Here is a tiny trained network, its code and every weight. The questions are about switching its units off for an input and a target symbol, where a switched-off unit gives its printed mean instead of its output.

import numpy as np


def w(rows, s, z=0):
    codes = np.array(rows[::2]) - 128.0
    scale = np.full(codes.shape[1], s)
    scale[-1] = z or s
    return codes * scale


def f(y):
    return y / 2 * (1 + np.tanh(0.7978845608 * (y + 0.044715 * y**3)))


def softmax(a):
    e = np.exp(a - a.max(-1, keepdims=True))
    return e / e.sum(-1, keepdims=True)


def log_softmax(a):
    a = a - a.max(-1, keepdims=True)
    return a - np.log(np.exp(a).sum(-1, keepdims=True))


def net(x, mask):
    ids = ['ΘΞΠΣΦΨαβηλμτω'.index(c) for c in x.split()]
    T = len(ids)
    res = E[ids] + P[:T]
    r = res
    for j in range(3):
        rows = slice(4 * j, 4 * j + 4)
        q, k, v = (r @ M[0][rows].T for M in (Q, K, V))
        z = softmax(np.where(np.tri(T) > 0, q @ k.T / 4**0.5, -1e9)) @ v
        o = O[0][rows]
        res = res + np.where(mask[j], z, o[:, -1]) @ o[:, :-1]
    y = f(res @ A[0][:, :-1].T + A[0][:, -1])
    res = res + np.where(mask[3:15], y, B[0][:, -1]) @ B[0][:, :-1]
    return log_softmax(res[-1] @ U[:, :-1].T + U[:, -1])


Q, K, V, O, A, B = {}, {}, {}, {}, {}, {}
E = w([
[90,115,140,128,176,147,78,157,121,187],'Θ',
[84,100,138,120,218,140,87,128,71,139],'Ξ',
[60,138,115,141,85,126,155,255,124,159],'Π',
[66,87,25,114,176,85,122,156,149,118],'Σ',
[157,99,168,157,153,76,84,145,130,198],'Φ',
[58,97,138,122,183,106,85,166,77,101],'Ψ',
[138,177,57,68,165,55,185,119,164,150],'α',
[9,105,69,78,141,52,121,135,116,100],'β',
[116,158,134,156,97,213,110,160,177,174],'η',
[143,15,134,161,181,128,192,145,95,147],'λ',
[71,29,36,165,140,140,113,10,79,97],'μ',
[137,171,189,109,108,146,169,160,87,180],'τ',
[163,65,81,103,252,137,105,107,99,219],'ω',
],0.021)
P = w([
[3,103,157,76,142,105,131,135,131,155],'0',
[177,55,117,56,125,145,95,152,91,171],'1',
[140,49,119,71,118,134,132,143,117,147],'2',
[145,34,108,82,124,122,158,129,135,150],'3',
[163,146,118,101,146,130,89,109,96,106],'4',
[125,132,123,125,125,121,120,118,128,103],'5',
[97,153,120,141,132,115,127,91,124,86],'6',
[133,140,111,152,142,129,146,92,128,133],'7',
[96,140,116,166,127,118,170,88,144,105],'8',
[122,128,124,186,137,130,175,76,153,161],'9',
[114,154,85,171,126,118,193,106,151,107],'10',
[114,135,114,184,137,131,203,73,164,147],'11',
[128,169,68,167,141,143,214,122,161,142],'12',
],0.012)
Q[0] = w([
[99,79,120,118,168,144,185,171,144,161],'h1',
[109,111,144,132,113,137,162,100,161,143],'h1',
[69,151,115,124,146,148,104,128,129,148],'h1',
[115,106,139,131,135,121,83,111,131,146],'h1',
[90,64,161,139,121,136,135,145,150,128],'h2',
[57,129,90,173,178,154,111,144,136,167],'h2',
[139,159,149,125,107,133,89,138,170,115],'h2',
[137,110,132,98,187,105,184,147,148,130],'h2',
[147,136,110,134,133,131,100,87,144,85],'h3',
[157,92,110,93,107,160,133,109,187,130],'h3',
[247,164,138,125,78,144,109,99,138,78],'h3',
[188,71,188,122,79,103,145,80,170,94],'h3',
],0.012)
K[0] = w([
[97,164,178,236,143,50,150,84,133,150],'h1',
[81,195,133,142,155,105,140,104,171,86],'h1',
[161,69,128,214,117,82,150,143,80,120],'h1',
[118,139,121,137,127,85,151,158,128,111],'h1',
[49,98,146,177,159,150,188,143,109,117],'h2',
[171,129,122,194,109,189,179,99,176,90],'h2',
[105,193,122,95,116,130,121,150,143,204],'h2',
[130,213,133,178,170,115,199,115,138,183],'h2',
[153,65,102,80,106,131,113,180,112,168],'h3',
[35,172,133,149,208,117,119,154,43,154],'h3',
[84,65,91,49,172,159,55,207,78,194],'h3',
[2,106,140,28,183,157,85,199,173,72],'h3',
],0.0079)
V[0] = w([
[104,177,176,138,96,54,51,130,164,175],'h1',
[51,180,141,50,184,126,96,114,79,40],'h1',
[69,128,117,131,2,65,179,166,79,98],'h1',
[106,110,60,217,215,98,162,179,102,171],'h1',
[144,116,101,215,75,202,209,160,98,126],'h2',
[72,118,80,229,107,134,75,147,139,143],'h2',
[188,189,106,108,79,178,114,188,204,200],'h2',
[115,91,154,151,188,116,166,141,10,152],'h2',
[74,129,215,133,178,156,113,132,98,193],'h3',
[127,112,79,122,175,184,43,136,255,116],'h3',
[149,170,175,87,165,54,211,122,212,142],'h3',
[130,168,160,41,102,241,193,78,82,116],'h3',
],0.0089)
O[0] = w([
[76,208,215,109,110,87,2,87,165,123,141],'h1',
[117,200,83,22,182,132,129,188,178,68,135],'h1',
[60,131,43,143,35,121,96,179,57,153,113],'h1',
[198,90,168,123,84,81,124,121,175,46,254],'h1',
[153,74,96,79,173,116,129,139,66,89,152],'h2',
[186,132,128,53,82,128,111,60,112,73,204],'h2',
[14,101,129,165,81,128,134,65,129,34,151],'h2',
[147,133,203,195,111,109,116,186,121,80,149],'h2',
[93,121,227,73,132,96,167,172,91,50,200],'h3',
[143,21,99,22,114,124,119,89,223,194,180],'h3',
[99,111,156,215,181,152,74,169,187,158,111],'h3',
[114,101,165,123,167,204,191,143,62,157,98],'h3',
],0.0085,0.0093)
A[0] = w([
[150,191,120,148,73,170,156,96,159,81,206],'n1',
[120,141,117,123,85,159,104,145,2,86,255],'n2',
[137,113,157,114,193,126,132,169,157,132,105],'n3',
[45,154,165,116,122,168,112,185,160,159,76],'n4',
[53,125,126,139,176,64,190,111,193,174,145],'n5',
[115,92,94,148,220,95,113,104,61,100,206],'n6',
[87,172,208,190,168,153,169,129,107,100,222],'n7',
[198,148,175,140,88,109,146,77,80,192,145],'n8',
[128,91,115,94,88,142,126,75,130,133,80],'n9',
[129,163,185,95,142,109,116,195,134,144,78],'n10',
[76,171,140,80,137,13,221,76,102,193,135],'n11',
[112,74,74,139,111,132,36,119,42,160,150],'n12',
],0.007,0.0046)
B[0] = w([
[112,25,126,126,182,143,46,121,97,246,199],'n1',
[153,117,125,132,81,100,171,75,180,175,229],'n2',
[139,129,59,179,18,113,128,77,167,21,188],'n3',
[224,100,142,101,146,145,62,104,127,111,174],'n4',
[175,98,201,148,130,178,83,133,130,104,218],'n5',
[91,155,190,94,26,155,115,197,136,198,236],'n6',
[145,113,141,61,123,78,218,146,170,158,212],'n7',
[84,155,169,89,183,118,184,120,119,140,183],'n8',
[161,178,118,150,224,57,121,131,161,115,255],'n9',
[53,129,71,170,74,148,138,126,88,66,201],'n10',
[192,119,152,183,96,230,48,151,126,157,212],'n11',
[151,156,112,195,3,194,96,177,239,81,169],'n12',
],0.0071,0.0059)
U = w([
[155,129,145,115,91,107,105,164,172,126,177],'Θ',
[133,181,98,151,144,121,153,118,157,69,52],'Ξ',
[128,141,84,168,50,71,114,103,132,150,15],'Π',
[120,140,87,144,125,57,143,127,192,148,254],'Σ',
[129,149,135,171,119,2,83,100,121,147,99],'Φ',
[126,177,87,148,125,105,127,126,130,90,90],'Ψ',
[131,152,104,182,137,147,121,160,193,130,97],'α',
[114,157,89,125,125,95,88,166,127,146,76],'β',
[105,56,101,111,102,124,117,106,141,150,156],'η',
[156,83,97,205,120,81,120,131,60,92,57],'λ',
[183,163,73,140,99,99,119,109,101,141,88],'μ',
[88,173,132,143,121,116,151,164,139,164,146],'τ',
[111,138,67,191,147,64,195,55,187,91,170],'ω',
],0.0082,0.0055)

Each question gives the input, a string of symbols that net reads in full, and the target symbol t.
The units are the heads (4 rows each of Q, K, V and O) and the neurons (one row each of A and B). Each row of codes is followed by its name. A weight is (code - 128) times the scale printed after its matrix; where a second scale follows, it is the last column's (O, A, B and U).
mask holds one flag per unit, heads first, then neurons. A switched-off unit (its flag False) gives its mean, the last column of its rows in O or B, instead of its output. The means were averaged over made-up inputs and are rounded, as every weight is.
A unit's drop is (log p(t) with every unit on - log p(t) with that unit switched off) / (log p(t) with every unit on - log p(t) with every unit switched off).
The circuit of an input: a set's keep is (log p(t) with only the set's units on - log p(t) with every unit switched off) / (log p(t) with every unit on - log p(t) with every unit switched off). Starting from the 12 units with the biggest drops (on a tie, the unit counted first), units are removed one at a time, each time the one whose removal leaves the highest keep (on an exact tie, the one counted first), for as long as the keep stays at least 0.8.
circuit, biggest first: the units of the circuit, biggest drop first
top k neurons: the k neurons with the biggest drops, biggest first
which heads matter: for each layer, one digit per head in row order, 1 if its drop is at least 0.15 and else 0, layers parted by /
drop of u: that unit's drop, to one decimal
input Φ ω η Φ, target Φ: circuit, biggest first => [h1]
input Σ η η β α Θ η Σ τ Ξ, target τ: circuit, biggest first => [h3; n6]
input α η Π β Θ Θ η η α η, target η: which heads matter => 010
input Σ λ Φ Φ Φ η η μ η η τ η, target ω: top 2 neurons => [n6; n9]
input η Θ Θ Σ Σ η ω η Θ β α, target α: top 2 neurons => [n11; n5]
input Σ Σ η η, target Σ: which heads matter => 001
input η β λ η ω η Ξ, target η: which heads matter => 101
input η η μ μ Σ Σ, target μ: which heads matter => 011
input τ τ η, target τ: which heads matter => 101
input Ξ Σ η α τ η μ η Π Φ Π Φ Π, target Φ: circuit, biggest first => [h1; h3]
input β Ξ β, target β: which heads matter => 110
input η α Σ η Σ α Θ β Π, target α: which heads matter => 001
input Θ τ η Θ Σ Π η μ ω, target μ: which heads matter => 011
input λ Σ Σ, target λ: circuit, biggest first => [h1; h3]
input μ α Σ Θ η η τ Θ, target τ: which heads matter => 001
input Σ Ξ Σ Σ Σ η Θ ω η Σ β η Ξ, target η: which heads matter => 011
input τ μ Σ η μ η Π Σ Θ η Θ, target η: which heads matter => 011
input Θ ω Θ Σ η μ η μ ω η Σ λ, target λ: which heads matter => 110
input ω η η τ, target τ: circuit, biggest first => [h2; n8; h3]
input μ Σ τ τ η β ω Φ μ η Θ λ, target λ: which heads matter => 010
input Φ η α β Φ η Σ λ Ξ Π Φ ω Ψ, target Φ: circuit, biggest first => [h3; h1]
input λ η Σ λ η η Π Π Ξ η Θ β, target η: circuit, biggest first => [h3]
input τ λ Θ Σ, target τ: top 2 neurons => [n6; n7]
input Σ η η μ, target Θ: top neuron => [n12]
input Ψ Φ η Σ η Σ, target η: top 2 neurons => [n11; n6]
input μ η η μ Ξ μ Θ, target μ: drop of h3 => 0.5
